Each row has a name. After each piece below comes the name of the row it's from. Each question is about the rows just above it.

k_232: [ 33.0 -60.4 -60.6   2.1]
k_599: [-68.7  33.0 -60.5 -17.8]
k_516: [-33.4 -43.0  34.2  -0.2]
k_27: [-16.2   3.1   8.7  28.7]
k_812: [-55.8  68.6 -72.3  -4.3]
q: [ 33.0 -60.4]  k_232
q: [-16.2   3.1   8.7  28.7]  k_27
q: [ 33.0 -60.5]  k_599

k_599: [ 13.0 -51.2 -58.6 -10.2   2.1  11.4 -60.4  70.3 -35.1   9.2  55.6 -35.6
  53.7  44.8 -51.6 -49.3  69.0 -69.3 -34.5 -12.7  53.2 -66.6 -12.3  43.7
 -18.7  37.3 -45.6 -29.3 -21.6  50.9  -6.3]
k_927: [-45.0 -35.5  39.9 -10.2   2.1 -60.4   9.2 -35.1  11.4  70.3 -39.4  58.4
 -47.1 -42.6   0.9 -49.5  69.2 -14.2  47.1  55.8 -13.5   1.6  25.8 -72.0
  56.3  58.4 -33.7 -25.5  49.1   9.4  69.8]
k_27: [  7.0   7.5  71.4   6.4 -29.9  42.3 -43.1  29.8  23.7 -57.4 -39.9  56.7
 -15.1  71.5 -11.0 -10.7 -21.5 -10.2 -59.0 -61.6  45.4  21.9  -5.6  64.0
 -34.4  38.1  17.1  41.1  41.9  69.4 -33.6]
k_932: [ 11.3  10.9  49.0 -50.9  32.9 -64.9 -68.7 -44.7 -24.4 -29.8  13.9 -23.4
 -69.9 -69.2  68.5  19.4 -26.5  25.3 -36.8  50.2 -45.5  68.5  44.0  -7.9
   2.4  69.0 -21.8 -25.7  30.9  44.5 -65.0]
q: [-45.0 -35.5  39.9 -10.2   2.1 -60.4   9.2 -35.1  11.4  70.3 -39.4  58.4
 -47.1 -42.6   0.9 -49.5  69.2 -14.2  47.1  55.8 -13.5   1.6  25.8 -72.0
  56.3  58.4 -33.7 -25.5  49.1   9.4  69.8]  k_927
q: [-10.2   2.1 -60.4   9.2 -35.1  11.4  70.3]  k_927
q: [ 11.4  70.3 -39.4  58.4]  k_927
The row with [-29.8  13.9 -23.4] is  k_932
Where do [  7.0   7.5  71.4   6.4 -29.9  42.3 -43.1  29.8  23.7 -57.4 -39.9  56.7
 -15.1  71.5 -11.0 -10.7 -21.5 -10.2 -59.0 -61.6  45.4  21.9  -5.6  64.0
 -34.4  38.1  17.1  41.1  41.9  69.4 -33.6] appear?  k_27
q: [ 13.0 -51.2 -58.6 -10.2   2.1  11.4 -60.4  70.3 -35.1   9.2  55.6 -35.6
  53.7  44.8 -51.6 -49.3  69.0 -69.3 -34.5 -12.7  53.2 -66.6 -12.3  43.7
 -18.7  37.3 -45.6 -29.3 -21.6  50.9  -6.3]  k_599

k_27: [-52.9   2.2  -3.0 -46.4  61.3  63.6  -5.1  -0.5  28.7 -17.7]
k_599: [-27.3 -49.2 -32.9 -59.8   3.1 -22.9  59.1 -19.0  53.1  12.0]
k_516: [ 28.5 -30.0   9.2  43.6 -44.9 -67.3   5.5 -10.2  28.5  45.3]
k_889: [-27.2 -61.6  24.7 -29.7  52.2 -27.5 -16.1   1.8  39.4  29.6]
k_214: [ 44.6 -11.0  20.5  46.6 -57.0 -39.8  14.1   0.4 -19.4   0.4]
k_711: [ 24.9   1.4  18.5  54.9 -64.4 -45.3  26.0  -9.1 -12.1   2.0]
The row with [ 44.6 -11.0  20.5  46.6 -57.0 -39.8  14.1   0.4 -19.4   0.4] is  k_214
Where do [-27.2 -61.6  24.7 -29.7  52.2 -27.5 -16.1   1.8  39.4  29.6] appear?  k_889
q: [ 28.5 -30.0   9.2  43.6 -44.9 -67.3   5.5 -10.2  28.5  45.3]  k_516

k_889: [ 49.8  -1.2  39.1  22.0  38.7  84.6  30.2  39.4   1.8 -46.4 -38.2  16.7
   7.3]
k_812: [ 12.4  -5.1  -7.3 -73.5   5.9 -32.6 -52.3 -21.0  15.0 -82.7 -11.5  49.5
  -1.6]
k_27: [-54.7  -4.0  30.2 -46.2 -24.7 -71.4 -15.5  14.2 -46.0 -22.7 -27.2  13.4
 -61.9]
k_382: [-15.8  -4.1  -5.6 -65.7 -28.9 -82.3 -54.0 -19.7   4.3 -48.0   5.9  38.0
 -18.4]
k_927: [ 60.1  17.7 -32.2 -50.1  45.1  -2.1 -52.9 -60.6  27.3 -28.1  11.3  29.7
  21.8]
k_599: [-78.7  -8.5 -48.2 -21.3  -9.5 -45.7 -13.5 -45.2 -30.2  59.8  17.7 -32.2
 -17.7]
Which row holds [ 49.8  -1.2  39.1  22.0  38.7  84.6  30.2  39.4   1.8 -46.4 -38.2  16.7
   7.3]?  k_889
[ 59.8  17.7 -32.2] is in which row?  k_599

k_812: [ 16.0 -16.7 -21.1  -5.9 -13.7   3.6   2.7  25.3   8.6  19.8 -12.6   4.1
 -13.6   7.3   4.5   3.1  52.1   8.4   9.0 -17.2  -2.1  -9.3  35.0 -13.6
  12.1 -21.3   2.7  -1.4  -5.7  25.0   9.6 -12.8  -5.7  -0.6 -22.4 -11.9
   0.0 -13.7  10.5   5.8 -15.9  -9.9   2.7 -25.9  -1.4   4.1 -14.9   2.6
  -3.3   8.9 -10.9  14.1]
k_599: [ -2.7 -11.9 -11.9 -14.3   0.8 -12.1 -19.7  -2.2  43.2   2.3   2.1   8.2
   5.1 -10.6   4.5   6.0  68.2   8.6   9.2 -13.6  -2.6  -7.7  21.3   5.1
  17.0  -2.8 -19.7  11.9  14.0  18.0   6.5 -11.3  -1.7 -13.6  11.1   4.8
  -7.5 -15.9  -6.0  15.0  26.5 -15.4 -19.7 -10.3  -6.6  -8.0 -21.9   5.0
   1.6  -1.9  -2.8   6.5]
k_202: [ -4.6  -1.3 -32.5 -16.2   0.7   4.2  -4.6   4.3  26.1 -12.5  -5.7   0.2
  14.0 -28.2   4.5  -3.8  18.7  -9.6  13.3   4.5  -9.7  -9.5  24.6  14.0
  -0.6  -2.6  -4.6  13.6   6.5  26.4   4.6 -18.2  -2.9  -5.3  -6.5  -6.3
  -1.4 -18.8  -5.2  27.5  10.2 -12.5  -4.6 -28.7  -0.8   4.7  -0.4  -1.4
  -1.4  17.3   2.6  17.1]
k_214: [-22.4 -11.9   0.1 -15.7   1.1  -3.1 -11.3   0.0  34.2  -5.1  -1.2   3.2
   8.6 -20.6   4.5   0.4  42.6  -0.7  10.9  -4.4  -6.5  -8.6  22.4   8.6
   6.7  -2.0 -11.3  12.7   9.8  22.1   5.6 -15.3  -2.8  -8.3   1.6  -0.6
  -4.5 -16.8  -5.6  22.0  17.9 -14.2 -11.3 -20.2  -2.7  -1.4 -10.8   1.7
  -0.6   8.3   0.5  11.8]
q: [-22.4 -11.9   0.0]  k_812
Which row holds [ 16.0 -16.7 -21.1  -5.9 -13.7   3.6   2.7  25.3   8.6  19.8 -12.6   4.1
 -13.6   7.3   4.5   3.1  52.1   8.4   9.0 -17.2  -2.1  -9.3  35.0 -13.6
  12.1 -21.3   2.7  -1.4  -5.7  25.0   9.6 -12.8  -5.7  -0.6 -22.4 -11.9
   0.0 -13.7  10.5   5.8 -15.9  -9.9   2.7 -25.9  -1.4   4.1 -14.9   2.6
  -3.3   8.9 -10.9  14.1]?  k_812
q: [ -1.3 -32.5 -16.2   0.7   4.2  -4.6   4.3]  k_202

